[ 11  26   4 -22  31   8   3   1   0  -7  -4  -5 -15  -8 -44 -24  -4   9
   4  12   0  32   3 -10   3   8  -1 -15   4 -31   6  -2   3 -15  14   5
   4  28 -19 -14  -3   6  -7  25  -7  -6   3   0  -1   5   0  -2  10 -13
  -4   3   0  -8  16  -7  -1  20   0   2   2  10 -22   9 -19  -8   2   6
   7   7 -14   5  -5   0]
H Q
[  6   4   1   2 -17   4  -2   3   1  13 -18  -2  14  20 -13 -23  14   8
 -22  -1   1 -15   0 -15   1  -1  -3   6  -1   6 -16   0  20  14   1  -3
  -9  28   1   1 -16  17  10 -11  14 -15   1   0   4  -3   6   6  -8 -13
  -8   6   6 -14 -22  -7   2 -12   7   1   5   1   5 -32  -1  -1  -5   9
   1 -19  -8   0   6  -8]
N Y
[ -6 -10  -7  12  21   3   3   7  -4   9  -4   8   2  14  33   8 -16   2
  -7  12  -1  13   3  -8   1   3  -7  -1   5  38   5  -3  -1  25   2  -1
   3  16  -3   0   5  12  -6 -16 -14   1   3  -3   6 -28  -3  -7  -1 -10
 -10  -4  -6  -1  -3  15  -4   1  -3   2  -5  -2 -35 -25   3  -1   0  14
  -8   5   1  12   5   0]
A C
[ -9 -25  -5  12 -12  -3   3   1  -6  10   1  11   8  21  32  19  -7  -3
  -8   3   9  19   0   0   3   1  -5   6 -13  40  -2   4   1  29  -4  -4
   7   7   7   5   9  -2   4 -15  -6  11   4   0  17  -9   2  -4  -1   7
  -6 -15   4   7  -7   0  14   3  -4  -2   0   2 -35 -15   5  -5  12 -10
  -1  -6  -5  11   1  -4]
A W
[  2  -5   3  -2   6  -4   3   6   7   3   0  -1  18  12 -19 -10  -2  11
 -10   0   2  10   2 -15   0  -3  -3  -2   3  -6   2   1  -7  21   3   4
  -4   4   9  -1  -4  -1  -9   7  12  -4  -7   5   1  20  -4   0  15  21
   2  -4   6  -6 -11   2  -3   5   5  -1   4 -13  21 -16   8  -6  -6  12
   3 -15   6  -1  -6 -11]
N S
[ 19  21   3  -8  53   8   1 -10  20 -14  -1  -5 -25   0 -27 -17 -10   5
   7   8   3  21  -1   1  -2 -10  -7 -15   7 -24   3   1  -4 -10   4   7
   3  38 -13  10  -1   2  -4  23  -2  -7  -9  -3  -7  -6  -4   0  14  -9
  -3   1  -5  -5  29  -7   1  10   1   2   9   3  11   6 -14 -15   6  16
  -8   4 -10  -4  -8   9]
H Q
[  1  17  10 -10  47   0   4  12  -3  -7  -1   4 -11  -2 -26 -18 -14   6
   9   1 -11  16   1  -8  -7  -3  -3   2  -1 -25   3  -5   0  -2   4  -5
  -3  11   8   4  -1  -1  -5  19   4  -2   6   1   5  -1   3  -4  11 -11
 -12   1  -3 -14  17  -2   1   8   1   3  -2   6   6 -13   0  -1   4   8
  -2  10 -10   1  -6   2]
H J
[  5  24  -2  -8  68   5  10  -4   6  -3   1   0 -15  -8 -13 -26  -5   8
  -4   4  -2 -11  -2  -1   1  -3  -7  -2   3 -34   1  -2   2  -9   6 -15
  -1   3 -17   3   3  -3  -8  19   4  -5  -2   2  -2  -9  -2   4   4  -7
   0   1 -19 -20   6   1 -16  -2  -7  -1  -5  -1  16  -7  -3 -11   3  41
  -7   2  -4  -8   1   3]
H J
[  8  26   0 -12  33  -2   3  -5   6 -10   3   2 -17  -9 -38 -17 -14   2
  22   3   2  14  -2   4   2  -6   0  -6   1 -38   0   7  -2 -16   8   2
   2  18  -3  -4  -3   2 -14  38   5   0   9   2   2  12  -2   5  15  -4
  -4   0   1   0  32 -10   2  15   2   8  -1  -9  21   8 -10 -14   4   0
   2  14 -20 -14  -4   8]
H Q
[  7   0   0   7  -5   8   3   8 -10  10 -19   3  10  13  12 -23   1  16
 -16  -1  -2 -16  -1 -15  -2   0  -4   6   1  -6  -4  -1  16   5  -6 -15
  -4   1   9   4  -4   8   5  -9   7  -3   7   2   2  -8  -2   5   1   0
  -6  -6  -1 -11 -19   2  -4  -5   3  -1   3  -2   3 -28  10  -6  -2  11
  -8 -10  22  -1   7   0]
N Y
[  2  22   1  -5  44   2  13   0   0  -7   3   8 -12   0 -29 -30 -13   0
  38   4  -5  10  -2  -5   1  -3   4  -6  -3 -35  -3   0   6 -12  14   8
  -4   9   3   6  -4  12  -5  36  -1  -7   0  12  -1  17   5   6   7  -5
 -12  -2   4  -7  18  -6   5   9  -4   7  -2 -21   2  -1 -12  -6  -3   0
  13   6 -13 -25   2   8]
H J
[  2 -18   0   4 -34   2  -4   5  -1   9  -4  -5  14  11 -30   0   4   0
 -11  -6  10   5  -4  -7  -8   4   4  -2 -15   6   1  -3  -4  20   1 -15
 -45  -3  10  -8  -2   3   5  -7   7  -2   2  -4   5  19   6   3  -4  15
   3   0   2   3 -35  -1  -4  -2   1  -2   7   0   5 -13   2   7   9 -10
  -2  -5  -8  -3   3 -11]
N S
[  1  14   9 -15  57   7   3   3  12  -9  -3  -3 -22   6 -13 -27  -8  10
  23   7   6  14  -1  -3   0  -7  -5 -11   1 -21  -4   2   0   4   8   2
   6  33 -16   7 -15   5 -11  16   2  -5  -5  20   4   7  -2  11  11   8
  -2  -2   2   0  25  -4   3   3   4  -2  -5  -3  16  -3  -5  -8  10  26
 -15  -8 -19 -14  -5  -2]
H Q
[  6   5   3   0  -8   5   4   0  20  15 -18   4  18  20 -38 -27   8  18
 -26   5  -1   3   6 -25  -1   9  -5  -1   3   1  -2   0  24  13   4 -13
  -9  28   3  -1 -16  14  -2  -8  10  -5  10   1  17   2   3   0  -7 -14
 -13   2  -2 -17  -8  -5   2   4   3  -1   2   1  -6 -38  13  -4   1  10
   4 -19  -5   4   7  -8]
N Y
[ -6 -14   0  -2   1   9   4   1  -2   9  -2   1  23   3 -26  -2   9  16
 -45  -2  -5  13   3 -31 -29   3  -1   4  -9   2   0   5   3  31   1  -6
  -6  16  16  -1  -9   7 -16  -2  21   3   1   4   6 -19   1   7   1  -5
  -8   6   4 -18 -21   6  11   5   1   1   4   0  -6 -47  15   4   1   6
   8  -4   8  10   8  -8]
N S
[  6 -11  -8  -2 -39   1   4   6 -14   7   4   9  12  -1  19  33 -11 -11
  -9  -2  -1  28   4   5   0   3   3   5   3  27  -2  -2   9   8  -2   2
   6  -9  16   0  13   3   3   9 -12   5   1   9  11 -15   4 -11 -11 -20
  -7  -6   2   9 -11   6  -3   5   2   8   0  -1 -39 -11  14   8   1 -43
 -38  16  -5   5  11   1]
A W
[  0  -1   1   6 -15  22  -9   0  -3  11  -8   5  22  11 -34 -25  13  16
 -10  -4   1   6  -1 -13   3   3  -3   0  -3  -5  11  -2   2  20   8  -5
 -12  11   9  -3 -11   8   2   2  12  -4   0  -6  -1   9   1   4  -4   4
  -5   1   2  -9 -19 -13  -2   1   4   3   9  -2   6 -32   7   9  -3   1
   9 -13  -2  -4  18  -9]
N Y
[ -6 -18   4  15 -36  -1   1   5 -19   8   5  15  16  11  21  15 -13  -8
  -3   1   1  20   2  -4  -6  -2   1   5  -4  38   0   4  13  24  -8  -1
  12   1  21  -5   8  14   0  -8  -2  -1  -4   0   6   1   9  -1 -12  -4
 -13  -8  -6  15 -19  10   6   0   0   3   3  -1 -43 -15   5   5   0 -26
  -2   8  -1   1   0  -6]
A W
[ -9 -13  -3  12 -26  -7   3   8 -13   4  -6  11   2   9  21  22  -7  -4
  -4  -1  -2  15   1   2   3  -8  -1   6  -9  18  12   1   8   1  -8  -3
   6  -4   1   2   4   0   5  -7 -13   2   2  -2   1 -18  -1   4 -19 -16
 -11  -3  -4   9 -11  15   6 -10   0  -7  -8  -4 -38  -2   3  -1   0 -23
  -2   6  -2  11  -2   1]
A W
[  8  11   2   9  12  10   4  12  -1  18   2  -1  20  21 -12 -32   2  16
 -12   5  -4  -8   6 -26   2   4  -8  -3  -1  -9   4  -5  17  22   3  -8
 -12  16   1  -5  -9   4   0 -10  19  -3   8  -4  -5  -3   5   0   7   6
 -14  -2   1 -13 -18 -14   3  -1 -12  -1   2 -14  -4 -45  10   3   0  30
   8 -19  -2   5   6  -4]
N Y
[  1 -21   0   5  -6   3  -5  -4  -8  10  -4  14  -4  13  18  31 -16   4
 -16   1   1  22   0 -43   7  -3  -3   5   3  35   6  -1   6   9  -6   4
  -6  26   4  -9  13   7 -12  -8  -8   3   4   1   5 -24  20   8  -5 -16
 -12 -16  -5   7  -5   6  -2   3   1  -1  -7  -2 -37 -19   5  -2   7  16
  -6   4  -8   9   4  -3]
A W
[  5  -1  -1   7 -29   6   0   3 -10   1  -6  -3  15  10  -9  -5  10   5
 -28  -3   2 -13   8 -10  -3  -6   0   8   0   4  -4 -23  25  -2  -1 -10
 -13  -1   0  -2  -1  12   9 -14   9  -1  -1  -5   2  -2  -4   4  -3 -12
  -8   5   0 -13 -43  -2  -9  -8   0  -2   3   4   1 -30   6   2  -2   5
   7 -12  11  22  12 -10]
N Y
[  6   1   2   2   9  13   2   8  -6  10  -1   2  26   6 -40 -31  -1  16
 -18  -5  -3   3   4 -28   3   2  -5  -8   0 -23  -2  -1  24  15   7 -16
  -7   3  22   1  -4  10   4  15  15  -4   0  -6   6  15   3   6   5 -10
 -40   2   4 -18 -20  -7  -2  -2   6   5   5  -3  -2 -52   7   3  -4   7
  13   4  -5  -3  10  -9]
N Y
[-11 -23   0  21 -14   2  -5   1 -22  10   0  20  12  20  42  34 -20 -51
   5  11   6  29   3   9   0 -23  -6  15   2  40  -3  -2  13  31 -78   3
  17 -10  15   1  12   9  -4 -10 -11   7   1   0  11 -25   4  -3 -13 -14
 -13  -3  -3  20   0  11   0   5   9  -4  -4 -11 -68 -20   3   5   6 -21
  -5  14  -1  10  10   1]
A C
[  8  -7   2   5  -5  10   1   3  13  10  -9   8  21  17 -12 -13  -1  20
 -39  -5  -4   7  16 -29   1   4 -15  -2   0  11   3   1   7  29  -1  -3
  -4  20   7   0  -1  13  -4 -18  13  -2   0   4   4  -1  -3   4   2  -5
  -6  -1   1 -20 -24   1   4   3   0  -2   7  -4  -1 -43   9   1  -2  20
   5 -18   2  29  11  -6]
N S
[  7  21   3 -15  41   9   2 -13  10 -17   8   1 -16   9 -24 -20 -12  -3
  19  12  -3  25   9   1  -5  -1  -3 -11   6 -26   6   1  -4 -12  17   7
   4  13  -3   0  -3   7  -9  26   1 -13 -21   9  -6   7  -1   4  13 -15
  -1   2 -10  -1  21  -8   0  13  -6   2   6  -1  11  -1  -2  -1   9  17
  -6   4 -15 -13   1   1]
H Q

[ 47   2  11  -9  11   5   4  10  -2  -4  -7   6   4   5   7  -5  -3  -3
   4  -6  11  44  -7   6  24 -26  -7   1  -2  -8   2  -7  -4  -7  -4 -13
  -5   1   2   0  -7  16   1   7   6  -4   3   5   9  10  10  10  -2  -6
  -5   7  -3  -4  -6  -1 -12  21  -3  -1  -3 -12  23   2  -4  -1   1 -16
 -14   9  29   0  43  -4]
NM (43)
[-26   6   9   2  -7   5   8   8  10  -7 -13   1   2   0  11   5   1  11
   2   5 -11   4  -2  -1  10  24 -11   4  -3  -4   7  -3  -7   3   7   2
  -2   2  -4  -5   5  30   3  11   1   4  26 -18  -6   1  -7  -4   9  -1
  -8  -3  -2 -10   4   4 -11  -4   3   7  -2   2 -49  -2  -6  10  -2 -18
 -10  -4   0   4  -7  -1]
DL (41)
[-24  -6  -6  -2 -11  20  -5  -9   1  -4 -13   5  -3  -2  -8  -1  -2   4
  -6   7  -4  -3   0 -10  -7 -24  10   1   6   6  -5   2   7  -2  -7   5
   3   9   3  -2  -6   4  -1   6  23  -6   4   1   0 -15   6  -6   8  -4
  11   0  -4  -6 -13 -11  11   7   0   0   3  -3   6  -7   7   4   3  13
 -13  -2 -12   3   1   5]
JJ (31)
[-29   0   1   4   1  -3   3   6  10  -1  -4   8  -3   0   5   5   6   5
  -3  -1  -1   7   2  -1   1  11 -12   0  -1  -3  -5   2   4   1   8   9
   1   2   3  -2   2  23  -1   6 -14  -6  13   4  -8   0  -5 -10   5   3
  -2   0   1 -10   4  -1 -12   0  -3   1  -3   4 -27   4  -2  -1  -4  -5
  -8  -5  -4   2 -12   4]
DL (41)
[-23   1  10  -4   2  15   5   3  -4  -8   4   5   4   3  11   9  -3   0
 -15  11  -3   2   2  15  -2   3  -4   8   3  -1  10   7 -11   7   4   6
   2   1   4   0   6  17   5  23  19   2  14  -2   4  -4   2   4  -8   0
  -4  -2  -9  -8   4  -1 -29  -2  -3   4  -2   3 -32  -6  -6  -1  -1 -21
  -6   1  14   1   3  -4]
DL (52)
[  5   1   9   5   1  16  -4   6  -3   2  -4   4   2   1   5  -3   4   1
   2   1   5   8  -7   7   8 -19  -7  -6   2  -4   2   0   0  -5  19  -2
  -5   6   3  -5  -4  18  -3   4  10 -10  11   2   5  -1   4   2   5  -8
   0  -3   4  -9 -11  -2  -1  14  -3   2   2   1  12  -6  -1   0  -1  -7
 -20   2   7   2  17  -2]
NM (43)
[  1  -4  -7  11 -14  20  -5   3  -5  -5 -16  12   3  -2  -4  -5   5   5
   7   2   7   6  -4  -6  -2 -25   5   1  -8  -6  -5  -6   5 -10   3   2
   1   5   6 -11  -2  11  -9  -6  16  -8   7   8  -4  -6   0  -8  11  -5
  10   1   2  -5  -8  -2  24  18  -3   4   0   4  23 -14  13   3  -7  25
 -11  -6 -10  -4   2   8]
JJ (31)
[-27   8  12  -3   3  -9   6  10   7 -10 -11   2   3  -4   3   5  -8   5
  -4   4  -6   5  -6  -1   3  15 -18  -1  -2  -1   1   8  -1  -3 -33   3
  -7   0   1   7   3  16   6   9  -9   4  21  -2   1  -9  -1   0  -1   1
 -17  -2  -6  -4   3   1 -25   5   4  -1   4  -1 -21  -1  -5   4 -13 -26
 -18   0   4   1  12  -6]
DL (41)
[ -4  -6  -8  -8  -8  20  -1  -7   0   2 -10   1   0  -4  -9  -4   1  -1
   3   1   1  -7  -5  -7   2 -25  10  13   2   5   1  12   1  -4   1   4
   3   3  -2   1  -1  -9  -6  -6  20  -4  -2   8  -4  -7  -5  -3  10 -27
   7  -1  -3   3  -4  -5  19   4   1   1   0   0   9  -5   3   5   0  12
  -4  -9 -13  -8   2  -5]
JJ (45)
[-28   7   5  -4  -4   7  -1   7  10  -6  -8   5   3  -3  11   6   0   3
  -2   4  -2  10  -2   7   0   2 -14   2  -1  -5   3  -5  -6   6   7   6
  -4  -2  13 -11   3  37   2  13   0  -4  28  -6   5  -6  -2   8   3  -5
  -5  -4  -4 -15 -15  -1  -7  -1   5   3   4   0 -20   1 -15   2  -5 -12
 -22   1   2   0 -10   5]
DL (53)
[-30   8   7  -2   7   0   5  -1   6   0   0  10   1   2   9   7   3   4
 -11   9  -3  -1  -1  -6   2  17  -5   3  12  -1  -4  20   1   4  11   8
  -1  -8   1   2   0  12   4  14   2   7   5   1  -4  -5   3   2  -6   3
  -4   3  -4  -6   4  -3 -27  -3  -2   7  -7   2 -37   3  -2  -9  -8 -12
 -49   5   7   1  -3  -6]
DL (52)
[-17  -1  -7  -9  -8  14   3  -9  -6   3 -16   4  -3 -14 -12  -1   0   5
   2   7   5 -12   6 -15   2 -11  11  -1   3  -1 -17   2  15  -8   5  11
   2   8  -1   0   1 -12  -7  -9  11   2 -11   0 -10 -19   0  -6   2   1
  19  -1  -2  -1   0  -9  19   1  -6   2  -3   0   3  -5  11  -1  -2  21
 -11 -11 -27  -9  -4   5]
JJ (56)
[-12  -5  -9  -4  -7  14  -8 -17 -16  -2  -2   9  -3  -4  -2  -3   1   0
  -6  -1   0  -3  -4  -6  -2 -22  14  -5   5   1  -4   2   8  -2   0   9
   8   9  -1   7  -3 -11  -3   4  15  -3  -3   4  -2  -5   1   2   2  -6
  15   1   2  -2  -9   4  10  13  -4  -1   2   2  23  -3   4   6  -6  17
   0  -5 -14  -5  -9   8]
JJ (56)
[  9   4   9 -21  -4  16   6   8  -3  -7 -11  10  -7   0  -4  -2   2  -2
  -1   9   6  10  -6 -11   2 -25 -15   2  -2 -14   9   5  -3 -12 -11 -14
 -12   7  -1  -2 -10  24  16   6  15   0  27 -10   7 -10   7  -4  11  -9
  -9   5  -9 -15  -8  -2 -14  23  -3   1   1  -1  27   0  -4   4  -2 -22
 -41  -3  22  -5  42   1]
NM (37)
[ 35   0   5 -10  -9   8   3  12   1   0   0  -2   5   6   6  -3   1   3
  17 -16   7  13  -5   4   2 -19  -6  -3  -7  -9  16   3  -7  -8 -15 -14
  -3  -4   5  -1  -7  15   3  -8   3  -3  15  14   3  14   6  -2   7  -6
  -1  -1   4  -5  -4   8   5  16   0   0   2  -8  25   6  -3   3   0 -20
 -14   4  13  -2  25  -5]
NM (57)
[-11  -3  -7   4  -8  21  -4 -14  -5   6 -11   2  -8  -8   0   3  -5   8
   3   2   0  -9   0  -9  -2 -14  16   2  -1   9  -2  -2   2   1   1  -1
   8   2   2  -6   6  -4   2   0  26  -4  -5   3  -2  -2  -6  -3  12  -5
  16  -1   3   1  -2  -1  21   4   1   5   1   1   4  -5   4   4   5  20
   9  -7 -19  -4 -13   4]
JJ (45)
[ -6  -8  -8  -3  -8  16   2 -11 -15   2  -7  -5  -3   1  -9   3  -1   1
   9   7  -4 -10  -2  -9  -6 -11  12   2   1   6  -3   3  13   0  -9 -10
   3   1   3   2   6 -20  -7  -4  15  -1  -5   2  -8  -5  -1 -10   2  -5
  19  -1   3   6  -5   4  25  -3   0   4  -6   1  17 -10   4  11   3  22
   6  -5 -23   5 -12   1]
JJ (45)
[-29  -1  12  -4 -13  17  -3  14   6  -1 -17   3  -1  -6  22   6   0  14
   8   2  -8   5  -4   3   2  10  -9   0  -3  -2  -3  -1 -10   2   9   8
   4   6   6 -11   3  38   4  12   4   1  14   5 -10  -5  -7  -5  12  -6
   3   2  -7 -10  -8   7  -6   7   3   1   4  -6 -42  -2   2   3  -1  -7
  -7  -5  -5  -4   0  -3]
DL (53)

[ -9  -3  -2  18  -2 -11  -3   0  -1  -1   4  11   2   3 -12  14   3  -2
  -1  15  -3  -2   3   8 -16  -5   7   2 -19   5   6  10   2  -7  -2 -10
  -2   2  -4 -15  -6  11  -4  10 -12 -16 -18   1   0   7   3  -3  -5 -10
  -6  -5  -4   5  -3   5  -2   1  -3   2  -3  -3  -9   7 -16  -8  -1  -5
   9   5  10   5  -1   7]
D P
[-18  -1   8   5   0 -14   2   3 -12  -3   2  20  -3 -16 -14  15   4   0
  -2  15  -4 -16   1  12 -13  -9  14   6 -16  -4  10  -7  -4  -9  -9 -15
  -1   3  -4 -11   1  18   5   0  -9 -15 -22   1   0  10  -2  -1  -9 -13
  -9   9   2  -2 -13  -5  -9   6  -9   6  -1  14 -10   5 -17  -9  -4   0
   1   6   9   3   1  14]
D R
[ -8  -3   0 -27  -2   0   5  -4   5   0   4  -3  -8 -23   6   0  10   4
   2  -3   4  10  -1  -1   5   7   7  18  10  -4 -12   7   7  -7  28  -7
  -4   2  -2  12   8  17  11  -4   1 -12 -36   8   0   1  -3  -2  -9  -9
  -6   4   6  15 -18  -1  10  10 -13  -3  -1  22  -8   9   1   4   5   7
  -3  18  -2  -4   0   2]
M X
[  2 -12 -14 -19   2  -6   1  -4  -7   2   6   4   1 -11   9  -5  -1   3
   2  -1  -4   4   4  -8   4   0   4  14  -1  -1  -6  12   3  -6   2  -7
  -2   0   1  -4   7  16  11  -3   6  -1 -19  -2  -4  -8  -8   1  -3  -1
 -13   6  -9  13  -3  -5   0   4 -12   4   3  18  -7  -1  13   3   5   3
  -3  17   3   1   1   5]
M X
[ -5   4   1 -15   2  -6   2  -6   1   3   6   2  -2  -6   7  -5   4  14
   7  -1   3   6   4   0  -2   1  13  -1   2  -3 -12   9   0  -5   3  -3
   4   5  -6  -4  -1  39  18  -1   2  -3 -22   2   3  -1  -3  -1  -7   0
  -2   7  -1  14 -11  -4   5  -3 -18   9  -4   5  -4   3   2   9  11   1
   8  16   0  -1   0   3]
M G
[-10   3  15  10   2  -6   0  -2  -9  -5  -2   8  -4 -11  -8   7   6   1
  -1  25  -2  -9  -1  18 -35   6  13  -4  -5  -8  12   8  -7 -10  -7  -8
   2  -4  -3 -10  -3   1  -2  -1  -2 -19  -9   1   1   5   1  -1 -11 -12
  -3   1  -2   5  -3  -8  -5  -6 -12  -1   1  -1  -3   6 -21 -10   5  -7
  -5   2   5  -8  -4   8]
D R
[-17   4  10  14   2 -16  -7  -6  -3  -1   9  14  -7  -5 -22  10   6   7
  -6  19   8  -5   6  15 -22 -15   7  -3 -15   3   9   6  -6  -4   1 -14
  -2  -4  -1 -19  -1  17   2   2  -7 -11  -8   0   0  -1   6   0  -7 -16
  -5   5  -9  11  -7  -2   4  -2  -8  -1  -8   2 -17   8 -28 -14   8   6
   6   9   8  -2  -2   9]
D P
